-5 12 43
-6 -4 -20
-6 45 -45
-4 0 -86
2 110 -36
->
2 110 -36
-4 0 -86
-6 45 -45
-6 -4 -20
-5 12 43

59 39 -38 52 -58 86 75 -98 20 -111
-40 42 75 -22 16 -29 -11 49 44 6
-27 7 9 -19 -1 -26 -17 -71 14 9
-19 53 58 16 9 -15 27 -68 8 -49
-2 62 8 4 -2 5 39 -31 1 -68
54 53 37 12 -15 53 94 -54 41 -84
-48 -2 -51 -3 -23 -17 -38 77 -26 71
-7 14 55 -4 3 -19 4 -53 12 -8
10 -89 12 -46 27 29 57 -110 16 -21
->
10 -89 12 -46 27 29 57 -110 16 -21
-7 14 55 -4 3 -19 4 -53 12 -8
-48 -2 -51 -3 -23 -17 -38 77 -26 71
54 53 37 12 -15 53 94 -54 41 -84
-2 62 8 4 -2 5 39 -31 1 -68
-19 53 58 16 9 -15 27 -68 8 -49
-27 7 9 -19 -1 -26 -17 -71 14 9
-40 42 75 -22 16 -29 -11 49 44 6
59 39 -38 52 -58 86 75 -98 20 -111

35 -5 56 76 51 -93 -5
-30 15 -38 -65 -28 70 38
-8 -1 13 18 24 -33 -3
->
-8 -1 13 18 24 -33 -3
-30 15 -38 -65 -28 70 38
35 -5 56 76 51 -93 -5

55 59 65 64 43 72 63 81 61 107 56
34 81 95 52 45 96 77 76 67 98 60
62 59 65 58 59 67 63 63 62 63 56
62 59 60 58 59 65 63 63 62 63 56
62 65 65 66 59 67 63 63 59 67 56
87 56 63 43 102 38 56 41 112 34 56
->
87 56 63 43 102 38 56 41 112 34 56
62 65 65 66 59 67 63 63 59 67 56
62 59 60 58 59 65 63 63 62 63 56
62 59 65 58 59 67 63 63 62 63 56
34 81 95 52 45 96 77 76 67 98 60
55 59 65 64 43 72 63 81 61 107 56

76 15 100 84 100 -20 0 5
-24 -15 -22 -34 -44 10 -11 -2
59 10 77 63 75 -15 -1 4
1 14 -17 -2 -3 8 20 7
-2 29 -32 -2 -3 15 35 14
1 22 -22 -1 -1 13 28 12
5 21 -19 3 3 7 26 9
->
5 21 -19 3 3 7 26 9
1 22 -22 -1 -1 13 28 12
-2 29 -32 -2 -3 15 35 14
1 14 -17 -2 -3 8 20 7
59 10 77 63 75 -15 -1 4
-24 -15 -22 -34 -44 10 -11 -2
76 15 100 84 100 -20 0 5

5 14 -4 -46 -43 3
-6 -8 2 35 7 -14
16 16 6 -10 25 -16
4 2 -61 16 -19 -60
-16 -13 48 -9 -29 45
-49 -76 -53 112 7 -1
-20 -17 36 2 -35 34
22 25 -17 -5 6 -55
26 29 4 -25 16 -33
->
26 29 4 -25 16 -33
22 25 -17 -5 6 -55
-20 -17 36 2 -35 34
-49 -76 -53 112 7 -1
-16 -13 48 -9 -29 45
4 2 -61 16 -19 -60
16 16 6 -10 25 -16
-6 -8 2 35 7 -14
5 14 -4 -46 -43 3
---
-18 21 -11 18 -1
19 -37 4 -18 9
77 -88 15 -65 45
7 -15 10 -16 12
34 -21 4 -30 36
-45 60 6 61 -22
-26 19 3 20 -14
40 -41 3 -53 26
43 -51 -10 -40 18
-57 60 -9 12 -64
->
-1 18 -11 21 -18
9 -18 4 -37 19
45 -65 15 -88 77
12 -16 10 -15 7
36 -30 4 -21 34
-22 61 6 60 -45
-14 20 3 19 -26
26 -53 3 -41 40
18 -40 -10 -51 43
-64 12 -9 60 -57

-111 56
-53 36
->
56 -111
36 -53

-1 -6 4 -4 5 82 17 9 -2 27
28 55 -5 -35 3 13 44 0 -11 47
0 -32 22 10 1 -34 37 5 14 39
->
27 -2 9 17 82 5 -4 4 -6 -1
47 -11 0 44 13 3 -35 -5 55 28
39 14 5 37 -34 1 10 22 -32 0

58 5 -8 -20 -22 46 -27 -1 -12 93 27
10 6 -3 -10 7 -16 2 15 21 14 -1
->
27 93 -12 -1 -27 46 -22 -20 -8 5 58
-1 14 21 15 2 -16 7 -10 -3 6 10

-9 21 2 7 1 -76 9
-12 -28 -18 13 1 56 9
-12 -28 -18 13 1 56 9
-12 -36 -18 13 1 106 9
->
9 -76 1 7 2 21 -9
9 56 1 13 -18 -28 -12
9 56 1 13 -18 -28 -12
9 106 1 13 -18 -36 -12

-47 55 15 69 -14 21 37
-52 23 -12 50 -28 29 35
105 -47 10 96 -7 7 63
18 15 -46 16 -24 3 7
-10 11 6 68 -16 54 -22
-3 -5 40 -20 -34 -12 18
->
37 21 -14 69 15 55 -47
35 29 -28 50 -12 23 -52
63 7 -7 96 10 -47 105
7 3 -24 16 -46 15 18
-22 54 -16 68 6 11 -10
18 -12 -34 -20 40 -5 -3

-21 54 -24 91 21 58 -36 -16 43 -26 36
-10 66 36 67 22 69 14 8 52 15 17
-28 43 -53 96 19 46 -62 -28 32 -45 41
->
36 -26 43 -16 -36 58 21 91 -24 54 -21
17 15 52 8 14 69 22 67 36 66 -10
41 -45 32 -28 -62 46 19 96 -53 43 -28

-33 -12 -17 -70 -93
-111 -68 -3 27 -36
-53 30 21 57 -15
-66 -7 -75 -8 -38
-44 -42 69 86 44
38 -7 -1 -62 10
23 -6 -1 -58 -8
61 44 47 37 45
38 -13 -48 -24 33
->
-93 -70 -17 -12 -33
-36 27 -3 -68 -111
-15 57 21 30 -53
-38 -8 -75 -7 -66
44 86 69 -42 -44
10 -62 -1 -7 38
-8 -58 -1 -6 23
45 37 47 44 61
33 -24 -48 -13 38

-90 -83 12 41 46 -86 38 109 31 -58 109 -12 -73 64 2 -19
-14 29 -75 -24 -62 1 39 -42 -107 80 -71 80 -100 32 -57 -82
-75 -43 -51 75 -92 113 -103 -17 -18 7 -13 65 93 93 -41 105
->
-19 2 64 -73 -12 109 -58 31 109 38 -86 46 41 12 -83 -90
-82 -57 32 -100 80 -71 80 -107 -42 39 1 -62 -24 -75 29 -14
105 -41 93 93 65 -13 7 -18 -17 -103 113 -92 75 -51 -43 -75
